Below is a small trained network, with its code and all its weights. Each question gives an input and a target symbol and asks what happens when units are switched off, that is, made to give their printed mean instead of their output.

import numpy as np


def w(rows, s, z=0):
    codes = np.array(rows[::2]) - 128.0
    scale = np.full(codes.shape[1], s)
    scale[-1] = z or s
    return codes * scale


def norm(h):
    return h / np.sqrt((h * h).mean(-1, keepdims=True) + 1e-5)


def f(y):
    return y / 2 * (1 + np.tanh(0.7978845608 * (y + 0.044715 * y**3)))


def softmax(a):
    e = np.exp(a - a.max(-1, keepdims=True))
    return e / e.sum(-1, keepdims=True)


def log_softmax(a):
    a = a - a.max(-1, keepdims=True)
    return a - np.log(np.exp(a).sum(-1, keepdims=True))


def net(x, mask):
    ids = ['αγδθλμσ'.index(c) for c in x.split()]
    T = len(ids)
    res = E[ids] + P[:T]
    u = 0
    for l in range(2):
        r = norm(res)
        for j in range(2):
            rows = slice(2 * j, 2 * j + 2)
            q, k, v = (r @ M[l][rows].T for M in (Q, K, V))
            z = softmax(np.where(np.tri(T) > 0, q @ k.T / 2**0.5, -1e9)) @ v
            o = O[l][rows]
            res = res + np.where(mask[u + j], z, o[:, -1]) @ o[:, :-1]
        u += 2
        y = f(norm(res) @ A[l][:, :-1].T + A[l][:, -1])
        res = res + np.where(mask[u : u + 8], y, B[l][:, -1]) @ B[l][:, :-1]
        u += 8
    return log_softmax(norm(res)[-1] @ U[:, :-1].T + U[:, -1])


Q, K, V, O, A, B = {}, {}, {}, {}, {}, {}
E = w([
[133,190,172,168,142,168,48,90,245],'α',
[82,65,59,97,93,142,51,216,105],'γ',
[155,70,115,214,229,165,70,135,121],'δ',
[123,163,194,111,110,36,16,159,131],'θ',
[143,89,38,118,125,60,83,22,184],'λ',
[115,133,149,121,117,147,55,56,1],'μ',
[186,86,136,213,10,191,72,109,135],'σ',
],0.0045)
P = w([
[255,188,75,49,166,180,92,172,124],'0',
[224,158,92,64,145,153,75,161,117],'1',
[195,140,105,80,150,137,65,144,119],'2',
[174,129,114,92,143,132,64,133,125],'3',
[157,117,120,103,143,130,59,127,131],'4',
[143,113,124,119,145,131,60,120,131],'5',
[129,99,129,124,135,131,67,120,139],'6',
[115,91,135,133,136,127,75,115,137],'7',
[104,90,141,142,133,122,83,115,141],'8',
[88,90,146,149,132,113,91,109,134],'9',
[72,82,151,153,125,113,101,111,132],'10',
[58,78,160,157,124,112,123,109,134],'11',
[37,76,170,166,123,100,138,107,131],'12',
[19,70,187,183,105,91,147,100,133],'13',
],0.005)
Q[0] = w([
[120,51,97,149,147,62,40,39,144],'L0H0',
[67,82,142,133,71,112,1,99,138],'L0H0',
[91,122,90,114,133,78,28,10,174],'L0H1',
[72,88,130,144,99,97,25,107,160],'L0H1',
],0.0079)
K[0] = w([
[20,100,176,177,98,123,128,137,132],'L0H0',
[7,76,163,198,138,88,182,83,153],'L0H0',
[35,64,188,190,105,107,142,145,125],'L0H1',
[2,81,164,176,126,113,176,82,135],'L0H1',
],0.0072)
V[0] = w([
[183,169,140,196,217,110,148,97,187],'L0H0',
[131,61,3,86,119,85,138,91,155],'L0H0',
[135,99,104,191,181,185,134,138,61],'L0H1',
[160,96,118,150,14,159,132,86,146],'L0H1',
],0.0044)
O[0] = w([
[125,26,199,31,72,99,169,168,42,136],'L0H0',
[181,172,254,159,207,114,184,153,120,252],'L0H0',
[106,112,154,53,61,87,73,120,210,108],'L0H1',
[76,184,71,104,201,65,149,200,114,150],'L0H1',
],0.0036,0.0025)
A[0] = w([
[157,112,249,161,251,142,207,253,102,15],'L0N0',
[155,209,129,176,117,128,92,81,200,167],'L0N1',
[88,79,131,158,132,108,151,131,162,167],'L0N2',
[205,140,180,173,101,205,134,73,46,120],'L0N3',
[136,109,147,119,200,91,222,158,193,116],'L0N4',
[82,124,171,116,157,140,121,138,177,110],'L0N5',
[81,153,89,191,49,144,67,138,81,121],'L0N6',
[102,102,111,166,151,87,138,161,105,10],'L0N7',
],0.0028,0.0012)
B[0] = w([
[104,140,178,171,104,108,158,223,205,81],'L0N0',
[140,150,165,136,137,150,31,98,251,252],'L0N1',
[144,117,69,117,111,133,65,143,106,177],'L0N2',
[147,135,181,192,144,129,225,90,114,142],'L0N3',
[141,112,130,88,171,122,39,124,133,102],'L0N4',
[145,162,127,126,136,146,68,156,148,151],'L0N5',
[202,109,130,133,164,145,148,137,148,195],'L0N6',
[78,158,71,44,109,133,110,124,66,95],'L0N7',
],0.0029,0.0012)
Q[1] = w([
[166,216,126,30,113,167,253,174,100],'L1H0',
[129,141,120,108,67,108,91,63,160],'L1H0',
[117,39,80,174,122,88,35,103,124],'L1H1',
[137,173,93,49,87,90,206,133,87],'L1H1',
],0.007)
K[1] = w([
[234,142,118,84,151,144,104,151,108],'L1H0',
[67,66,149,172,132,140,100,144,109],'L1H0',
[3,110,174,175,72,118,140,109,168],'L1H1',
[231,117,143,65,138,190,101,161,130],'L1H1',
],0.0072)
V[1] = w([
[64,75,43,95,188,118,134,165,57],'L1H0',
[68,162,168,102,75,2,94,52,123],'L1H0',
[137,111,79,97,140,117,71,130,245],'L1H1',
[113,73,84,172,147,163,174,9,128],'L1H1',
],0.004)
O[1] = w([
[186,139,201,141,122,146,46,99,182,71],'L1H0',
[253,149,89,111,142,194,195,170,104,178],'L1H0',
[103,172,171,129,78,143,223,151,102,252],'L1H1',
[160,178,128,29,140,75,60,131,106,105],'L1H1',
],0.0051,0.0039)
A[1] = w([
[129,142,171,160,101,102,193,131,155,173],'L1N0',
[141,166,124,91,97,131,43,157,134,51],'L1N1',
[43,68,108,56,92,132,254,135,28,2],'L1N2',
[132,116,163,149,203,117,145,162,109,104],'L1N3',
[184,100,55,147,110,175,52,148,177,129],'L1N4',
[93,126,122,112,170,103,93,88,63,155],'L1N5',
[72,77,41,103,132,147,95,56,163,101],'L1N6',
[93,99,62,126,128,77,106,186,144,173],'L1N7',
],0.0046,0.0019)
B[1] = w([
[207,132,85,90,229,111,129,134,122,247],'L1N0',
[107,97,135,84,203,59,155,108,153,117],'L1N1',
[111,211,134,104,180,112,42,4,84,69],'L1N2',
[134,157,127,17,77,95,118,85,140,245],'L1N3',
[160,155,122,98,159,57,219,68,134,227],'L1N4',
[78,158,125,97,83,124,199,231,165,233],'L1N5',
[68,29,29,149,145,136,141,43,182,146],'L1N6',
[142,136,93,57,139,136,144,184,112,149],'L1N7',
],0.0037,0.0011)
U = w([
[111,3,185,97,80,116,80,116,148,72],'α',
[92,218,172,195,171,181,47,84,237,67],'γ',
[63,182,116,86,118,161,87,60,22,65],'δ',
[169,85,62,223,103,184,210,107,101,86],'θ',
[186,193,215,117,137,112,146,203,86,254],'λ',
[169,144,73,59,187,58,127,51,179,224],'μ',
[36,155,36,109,136,117,130,226,159,61],'σ',
],0.0059,0.0012)

Each question gives the input, a string of symbols that net reads in full, and the target symbol t.
The units are the heads (2 rows each of Q, K, V and O) and the neurons (one row each of A and B). Each row of codes is followed by its name. A weight is (code - 128) times the scale printed after its matrix; where a second scale follows, it is the last column's (O, A, B and U).
mask holds one flag per unit, layer by layer, with each layer's heads first. A switched-off unit (its flag False) gives its mean, the last column of its rows in O or B, instead of its output. The means were averaged over made-up inputs and are rounded, as every weight is.
A unit's drop is (log p(t) with every unit on - log p(t) with that unit switched off) / (log p(t) with every unit on - log p(t) with every unit switched off).
The circuit of an input: a set's keep is (log p(t) with only the set's units on - log p(t) with every unit switched off) / (log p(t) with every unit on - log p(t) with every unit switched off). Starting from the 12 units with the biggest drops (on a tie, the unit counted first), units are removed one at a time, each time the one whose removal leaves the highest keep (on an exact tie, the one counted first), for as long as the keep stays at least 0.8.
circuit, biggest first: the units of the circuit, biggest drop first
top k neurons: the k neurons with the biggest drops, biggest first
top k neurons in layer l: the k neurons of layer l with the biggest drops, biggest first
heads that matter: for each layer, one digit per head in row order, 1 if its drop is at least 0.15 and else 0, layers parted by /
input μ μ θ λ α, target λ: heads that matter -> 10 / 11
input θ λ γ δ α λ σ μ λ λ λ σ μ σ, target μ: circuit, biggest first -> (L1H1; L0H0; L1N4; L1H0)
input λ θ λ γ δ λ μ θ σ μ λ λ δ, target λ: circuit, biggest first -> (L1H1)
input δ θ γ μ μ σ α δ, target δ: heads that matter -> 10 / 01
input λ λ σ λ σ λ λ μ, target λ: circuit, biggest first -> (L1N5; L1H0; L1N6)
input λ λ σ σ δ θ θ δ λ α λ, target δ: heads that matter -> 10 / 01
input μ θ μ θ θ σ δ θ α λ λ λ λ, target λ: circuit, biggest first -> (L0H0; L1H0; L1N6)
input λ λ θ δ α σ μ σ σ, target σ: circuit, biggest first -> (L0H1; L1H0)
input λ λ α λ μ δ θ λ γ δ δ θ θ γ, target θ: heads that matter -> 10 / 10
input θ λ σ θ α δ, target δ: heads that matter -> 10 / 11
input λ λ γ θ σ λ θ λ λ δ μ σ, target μ: circuit, biggest first -> (L1H1; L1N4; L0H0)
input λ θ γ λ θ λ λ λ θ δ θ θ μ λ, target μ: circuit, biggest first -> (L1H1; L1H0)
input μ θ μ α γ γ λ θ θ λ θ θ μ, target θ: circuit, biggest first -> (L0H0; L1H0)
input λ λ α α θ θ μ λ μ γ σ, target γ: circuit, biggest first -> (L0H0; L0N1)
input λ θ δ α λ θ λ σ γ μ, target γ: circuit, biggest first -> (L0H0; L1H0)
input γ λ δ δ μ μ θ λ λ λ μ, target λ: circuit, biggest first -> (L1H0; L1N5; L1H1)
input μ δ γ, target α: heads that matter -> 01 / 11
input δ λ θ θ δ λ δ, target α: circuit, biggest first -> (L0H1; L0H0)
input λ λ λ, target λ: circuit, biggest first -> (L0H0)
input σ δ σ, target α: circuit, biggest first -> (L1H0)
input λ μ θ, target μ: circuit, biggest first -> (L0H0; L1N1)
input θ λ θ α λ λ θ θ, target θ: heads that matter -> 10 / 11
input γ δ μ λ λ θ λ δ α λ μ σ λ, target σ: heads that matter -> 01 / 01
input θ α δ, target α: heads that matter -> 11 / 10
input θ λ α σ θ, target σ: heads that matter -> 10 / 10
input δ δ λ α θ μ θ σ λ λ λ θ α, target θ: heads that matter -> 11 / 10
input δ μ θ δ γ λ γ γ, target γ: top neuron in layer 1 -> (L1N5)
input λ θ λ λ δ θ, target α: heads that matter -> 11 / 01
input γ θ λ λ θ γ γ θ α σ δ, target σ: heads that matter -> 00 / 01
input θ λ λ λ α λ μ μ μ, target μ: top 2 neurons -> (L1N1; L1N4)
